[ 127 -170 -246 -671 -188 -176 -605  -84 -125  378  329  236  342 -116
  186 -254 -310  350  513  108 -269   17  311  409   49  105  324  239
  212  164   27   16 -108  133 -144 -115 -178] | 6
[  42  -53   57  287  -94 -200  133  127   -9 -205  185  114 -332  150
  409 -462  304   49  454 -181  182  -95  -82  224  670  131  193 -350
  -45 -133 -273  252   34 -282   24  157   17] | 7
[ 286 -338   12    6 -273 -265  -40 -553 -198  473  124  427  261  304
  446 -353 -424  398   62  -46   -4   48 -302  160  389 -139 -352  177
  362 -248  -15  271   22  202  122 -213 -103] | 6
[ 259  393 -203  116    4 -103   43  299  565 -147  186  -89  542    5
  401  374  292 -577 -189 -193  -26  184  144  -76   43   95 -118 -356
  -57 -166 -136   40   54    5   15  394 -277] | 4
[  82 -170 -195 -790 -187 -102 -672  -89 -162  296  293  265  331  -68
  165 -254 -409  387  455   16 -236   38  207  357   44  123  200   91
  220  205   82   51  -96  102 -168  -89 -146] | 0
[ 253 -380   34 -105 -299 -194  -82 -480 -128  414  125  386  240  285
  396 -380 -379  397   44 -106   56   42 -326  121  377  -85 -393   39
  272 -171   -3  248   19  112   84 -154 -106] | 0
[  33  -56   26 -684   23 -213 -439  -90  -72  228  239  121  194 -104
  481 -383 -175  353  448 -175 -241 -112  216  416  112   99  441  -28
  203  173  -34   91  -11  131 -171 -250 -281] | 0
[ 260 -268  -36  141 -186 -163  122  175 -137 -131  199   42 -408  141
  355 -411  241    4  461 -285  155   -2  -48  352  591  273  158 -215
  218 -115 -330  233   57 -372  -19   96  -62] | 6
[ 263 -212   18  182 -137  -92  143  221 -126 -182  127   50 -427  182
  326 -327  293   19  381 -323  168   37 -105  326  534  269  170 -260
  208  -40 -269  313   31 -385  -24  126  -16] | 7
[ 297 -330  -21  -10 -349 -322 -182 -447 -187  408  210  259  186  305
  400 -389 -275  431  152   76  -66   56 -251  165  397   94 -355   71
  263 -257  -85  386 -112   40  109 -246 -221] | 4
[ 107 -375   45  -65 -255 -224   10 -593 -191  395  104  465  310  318
  371 -312 -423  398   67    6  -31   53 -378  153  462 -212 -337  110
  241 -207   72  231   25  245  153 -275  -85] | 8
[  54 -141  112  338  -67 -168   96  150 -118 -116  251  128 -435   51
  463 -422  349   82  510 -130  136 -125  -19  279  721  226  245 -312
   61 -342 -230  136  123 -306   -6  169  -78] | 1
[ 430 -414  -50   30 -309 -325 -171 -343 -158  407  203  249  114  203
  432 -291 -259  490   94  111  -30  106 -187  141  235  243 -360   60
  378 -311  -49  418  -77   -2   87 -199 -281] | 3
[ 241 -214   11  114 -233 -109  168  222  -79 -111  154   55 -506  152
  198 -266  204   37  499 -283  175   64 -111  338  543  370   68 -232
  278 -101 -287  351   66 -460  -54   83  -35] | 8
[ 258  526 -241  -57   -8  -52  -31  342  558 -209  157  -69  550   40
  270  429  126 -601 -210 -227   53  278  170 -122 -120  232 -160 -282
  138  -91 -164   23   76 -159   10  419 -238] | 2
[  83 -154    6  218 -146 -135   57  161  -30 -122  225  156 -438  205
  356 -378  278   22  547 -224  198  -49  -63  231  624  149  193 -237
  137 -279 -251  235   67 -377   20  200  -90] | 4
[ 332  383 -231   -1 -139    9  -71  457  405 -227  137   42  482  196
  -58  320   -6 -434 -103  -26   50  312  105 -194  -95   39 -539   11
  118  -24 -138  133  -52 -106  -20  433 -243] | 4
[ 405  412 -181   15  -72   19  -95  597  368 -166   77  -17  383   98
  102  407  154 -462 -160  -74   12  363  167  -17  -65  254 -354 -160
  129  -61 -150  110   12 -159 -107  533 -247] | 1
[ 104 -142  105  168 -105 -129   39  142  -90 -123  232  157 -410  135
  363 -409  288   87  508 -206  171  -78  -74  248  634  267  264 -266
   87 -220 -234  184   62 -379   14  160  -98] | 1
[  73 -186 -114 -725  -71 -208 -486 -175 -146  269  164  259  286  -81
  229 -272 -372  388  438  -92 -301  -22  144  364   18    9  324  132
   75  290   55  102 -155  209  -50 -268 -207] | 5
[  30 -188   29  173 -119 -179   99  139  -55 -121  187  116 -405  121
  307 -424  274   50  458 -156  134  -89  -49  239  612  198  265 -157
   37 -284 -242  138   53 -338    0  172  -81] | 7
[ 233 -337   68  -20 -311 -265  -62 -352 -165  397  108  556  174  253
  277 -384 -299  445  112   27  -35   34 -316  154  274 -143 -410  260
  197 -174  -52  264  -76  200  113 -163 -207] | 8
[  88 -312  119   32 -204 -166    5 -435 -179  306  103  446  198  318
  304 -481 -279  404  109   17  -53  -86 -348   65  391 -380 -342  209
  143 -115    5  252  -71  237  162 -280 -104] | 4
[ 395  391 -128  -75 -131   17 -139  492  385 -245  100   41  499  160
   -2  368  -25 -451 -178  -17   85  355  107 -175 -126   80 -537   79
   89   57 -242  154  -53 -104  -20  424 -227] | 2
[  34  -48  -73 -625   52 -215 -422 -114 -111  254  240  165  172  -54
  418 -369 -141  333  502 -115 -311  -81  205  340   64   68  487   18
  225  152   36  123  -77  133 -143 -277 -253] | 4
[ 318  372 -244   18  -42 -190  -24  268  445 -150   96  -79  560   19
  241  392   97 -523 -223 -133  -38  222  142 -105 -231  191 -167 -319
  -65  -76  -58   82  -36  -82    2  416 -266] | 5
[-412 -212   11  -36   90 -154  384  -66 -228  117 -195  263  121  145
  205   18 -113  -19  122  -51  103   91   -1 -154  283 -141 -316  -95
 -199 -352  469  143  256  330 -429  230  227] | 3
[ 338  389 -248   -3 -124 -108   -8  377  543 -136  120  -48  474  -21
  231  468  204 -523 -209 -229   66  285  150  -34  -86  268 -194 -294
   58  -63 -180   41   82  -98  -12  407 -295] | 8
[ 393  382 -244   35  -87  -75 -131  553  429  -33  112  -14  388   97
  129  332  146 -473  -77 -102   34  324  249    8  -80  235 -356  -65
  218 -165 -195   82   38 -132 -147  531 -328] | 6
[ -40  -22  -52 -597   19 -214 -408  -40 -113  232  182  218  262 -107
  280 -256 -243  370  502  -18 -272  -44  225  395  134   58  494  139
  124  220  -50   60  -48  192 -160 -316 -255] | 8
[  51 -194 -117 -837    2 -137 -594  -14 -154  309  240  236  190 -128
  161 -395 -265  237  438   -7 -316  -75  212  290   10   47  396  314
  129  167   51  -20  -79  188 -220 -204 -245] | 6
[ 201 -369  -19  -82 -308 -129  -48 -605 -129  399  107  442  242  404
  364 -212 -371  354   34  -36   -1   77 -376   76  378 -156 -475   99
  305 -261  106  290    5  147  178 -161  -46] | 4
[ 110 -254 -244 -620 -137 -193 -611  -20 -195  276  338  240  276  -83
  166 -289 -301  386  526  139 -268   58  228  314   24  144  286   40
  212   93  127  155 -159   91 -155  -82 -154] | 3
[ 442  347 -196   -2  -62  -67 -106  462  421 -235  183   37  490   66
  124  176  156 -535 -173 -115  101  292  110  -56 -186  219 -411  -23
   34  -43 -218   32  -35 -104  -97  522 -317] | 0
[  22  -44 -110 -628  -96 -148 -551 -118 -164  237  373  199  276  -94
  211 -360 -249  290  545   30 -236  -42  255  326  103   87  241   84
  244  150   60   40 -127  152 -144  -65  -83] | 6
[   1  -26 -153 -732 -187 -166 -610  -92 -142  334  296  282  319 -108
  214 -265 -310  321  579   92 -265   42  253  418  168  158  381  184
  239   72  120   30  -45   17 -163  -61 -192] | 1
[ 515  341 -211   94  -71 -143 -172  440  257 -292  140  -51  451   61
  221  288   76 -558 -199  -95  110  353  124  -11 -247  253 -333 -199
   84    2 -151  221 -123 -146  -41  519 -270] | 5
[ 129 -128   80  216  -72  -99  124  265 -113 -121  127   51 -412  146
  297 -355  283   70  498 -209  116  -38  -36  324  683  244  154 -214
  134 -162 -300  203   95 -372  -49   74  -76] | 1
[ 183 -317   91  -22 -322 -227  -46 -594 -265  329   43  366  183  371
  256 -294 -377  359 -103    0   -2   94 -409   35  240 -216 -433  120
  230 -235   53  282  -44  237  178 -207  -78] | 4
[ -30 -113  -59 -899   82 -133 -586  -89  -93  276  280  182  203  -89
  311 -344 -237  226  465  -34 -291  -11  261  369    9  116  464  212
  233   64   27  -23  -61  138 -184 -187 -248] | 2
[ 273 -405   38  -39 -247 -213 -144 -499 -233  398   70  438  188  352
  364 -258 -433  447   16   45  -67   57 -357  102  331 -118 -458  126
  224 -192   49  337  -47  208  145 -220 -126] | 5
[ 153 -360  163  -43 -254 -154  -41 -363 -227  312   87  514  275  304
  161 -541 -287  502   54  -55  -41 -121 -364   39  260 -304 -457  236
   58   12  -89  174 -117  273   79 -239  -93] | 0
[-459    2  337 -138   20 -128  451 -271 -403  102 -317  141  114  291
   32   11 -202   78   39  -77  128   24  -71 -271   42 -275 -359   81
 -127  -89  433  147  104  321 -365  149  345] | 5
[-360   19   30 -217  -26  -37  385   -2 -205  112 -238  174   -7  308
   64   74 -143  -20  178 -225   88  203  -12  -90  178  -47 -268  -83
  108 -169  386  199  158   86 -387  263  217] | 4
[ 249 -219   46  164 -164 -141  139  176  -66 -112  190   68 -418  165
  328 -387  253   95  444 -269  163  -29  -62  305  562  260   59 -209
  211 -142 -275  316   43 -359  -36  113  -44] | 7
[ 375  367 -259 -103 -119  -86   -9  291  555 -207  170  -27  481    1
  253  481  203 -556 -165 -244   49  275  146  -14 -124  361  -99 -317
   93  -95 -182   19   99 -162  -18  420 -298] | 8
[ 216 -205 -108 -859 -159 -250 -474 -146  -60  266  244  236  272 -136
  306 -337 -430  314  427  -55 -228   40  184  413   15    5  236  316
  132  268    2  144 -143  193  -33 -214 -269] | 6
[ 354  446 -196    6  -32  -43 -104  562  376 -157   75  -28  399  113
  211  391  142 -501 -103 -119   58  432  231   -5  -81  244 -381 -115
  241  -85 -189  126   23 -150 -117  536 -277] | 2
[ 133 -165   72  242 -171 -255  121   43  -99 -152  291  147 -423   99
  410 -372  300   19  565 -166  140  -52  -86  279  604  315  236 -394
  119 -318 -247  254   88 -362  -27  189  -36] | 8
[  33  -34  -63 -799 -117 -209 -451 -170  -16  282  255  176  235 -135
  289 -324 -350  354  454  -81 -260  -50  216  417   37   31  387  218
  214  231   -7   77 -103  165  -27 -257 -247] | 6
[  -9 -119 -136 -895   10 -128 -636  -47  -83  310  279  253  193 -128
  266 -322 -254  220  441  -16 -296  -16  258  321  -11  130  400  267
  246   31   40  -52  -27  109 -190 -149 -257] | 2
[-468    0  175  -22    8 -125  567 -152 -239  124 -218  255   37   77
  118    7 -118  -45  204 -102   88   55    8 -104  334 -140 -158   20
  -90 -371  437   -6  314  179 -390  266  255] | 1
[-376 -113  121 -108    0 -216  515 -206 -235   51 -125  256  112  169
  248  -80 -124   19  170  -82  145  107  -21 -149  144 -120 -220  -65
  -55 -320  456  164  169  231 -343  289  238] | 3
[ 231 -361   43  -57 -288 -143    4 -553 -163  346  125  425  288  283
  406 -200 -362  298  -28  -63   -5   71 -334  104  337 -159 -415   99
  311 -204   33  256   54  171  155 -194  -16] | 2
[ 405  308 -198  -23 -117  -24 -128  641  432 -237  152  102  490  138
  -34  336  -13 -352 -118   83   44  317  147 -178 -152   23 -620  149
   62  -70 -197  179  -88  -32  -28  496 -307] | 3
[-417  -95  267 -159    1  -62  449 -217 -332   89 -196   99   85  192
   70  -51 -204   57  -38 -138  130  -11  -83 -290  115 -196 -454 -120
  -75 -166  443   92  194  290 -402  169  353] | 0
[ 258 -172   64  148 -143 -104   63  222  -47 -115  214   65 -409  122
  335 -348  267   38  432 -260  131  -16  -99  268  641  292  182 -337
  127 -143 -309  253   69 -391    4  116  -64] | 1
[ 133 -225   -3  237 -146 -172   43  145  -75 -137  198  150 -490  178
  468 -382  322   70  487 -205  162  -63  -76  245  637  192  177 -321
   70 -262 -273  263   74 -341   25  150  -97] | 4
[ 349 -374  -72   40 -373 -315 -188 -430 -156  470  251  257  130  236
  468 -306 -197  484  151   19  -67   42 -191  206  359  228 -283   -3
  311 -290  -87  369  -90   14  113 -231 -259] | 4
[ 128  -64  104  350  -62 -192  208  181  -55 -214  187   54 -399  118
  390 -436  291  -25  497 -270  169 -105  -84  188  697   92  283 -374
   31 -122 -390  217   62 -293   19  137   35] | 6
[ 319 -308   35   55 -337 -330 -195 -415 -259  381  149  260  157  276
  338 -326 -334  510   64  143  -70   34 -230  150  209  114 -326   52
  253 -163  -68  389 -160   38  128 -236 -220] | 5
[  33 -129  122  218  -34 -138  160  133   25 -216  201   85 -371  126
  389 -494  299   48  498 -262  164 -148 -118  135  728  115  210 -483
  -98 -104 -321  156   91 -280  -22  130   27] | 0
[ 360 -420  -78   49 -318 -383 -172 -480 -214  437  174  210  189  181
  508 -399 -238  380   65  -50  -19   24 -211  240  382  180 -148  -63
  259 -185  -86  320  -20   43  106 -311 -273] | 6
[ 337  369 -209   64    1 -163   82  239  506 -195  196  -89  524  -33
  417  265  267 -609 -180 -266    6  152  159  -53  -52  187  -50 -396
   24  -98 -140    7   81  -60    2  393 -271] | 6
[-400    5   70 -287  -98 -117  395   55 -200  192 -229  257   40  224
   10  102 -196   33  216 -200   93  216   13  -39  232  -11 -276   69
   66 -186  332  149  205  162 -446  247  154] | 8
[  41 -231  114   54 -183 -226  -41 -303 -206  347   87  486  269  293
  292 -465 -321  463  120   35  -27  -25 -253  119  338 -330 -364  269
  130  -87  -89  230 -120  258  145 -227 -119] | 2
[-355   74  153 -226   29  -54  457  136 -225  131 -245  187    7  226
  -12   37 -148  -29  167 -227   54  133    0 -131  226  -82 -254   65
   29 -199  339  112  207  119 -450  264  217] | 1
[ 168 -110 -251 -803 -286 -179 -660 -106  -97  399  320  317  338  -33
   90 -212 -380  358  524   69 -209  111  289  382  -85  167  179  260
  276  180   71   92 -127   99 -170   -1 -163] | 6
[ 269 -145   83   91 -194 -116   61  235  -15  -16  184   41 -447  129
  385 -277  271   94  484 -274  171   37  -11  396  608  388  278 -236
  252 -205 -345  258   81 -471  -21  155 -141] | 1
[ -46   68   16 -637   49 -204 -401 -115  -14  257  198  166  163  -86
  313 -341 -159  332  479  -74 -260  -79  234  369   70  105  538   16
  165  133   37  122  -25  135 -206 -196 -192] | 7
[ 223 -209  126  456 -170 -202  136  133 -230 -159  187  138 -316  166
  448 -408  279   90  372  -64  307   12  -62  336  654  210   87 -262
  -18 -250 -350  264   44 -258  -37  202    1] | 1
[  13  -25    9 -742   50 -164 -541 -145 -102  295  230  182  183  -99
  256 -314 -203  255  456  -13 -358  -97  200  328  -38   65  352  217
  202   42   37  -18 -124  168 -144 -129 -193] | 5
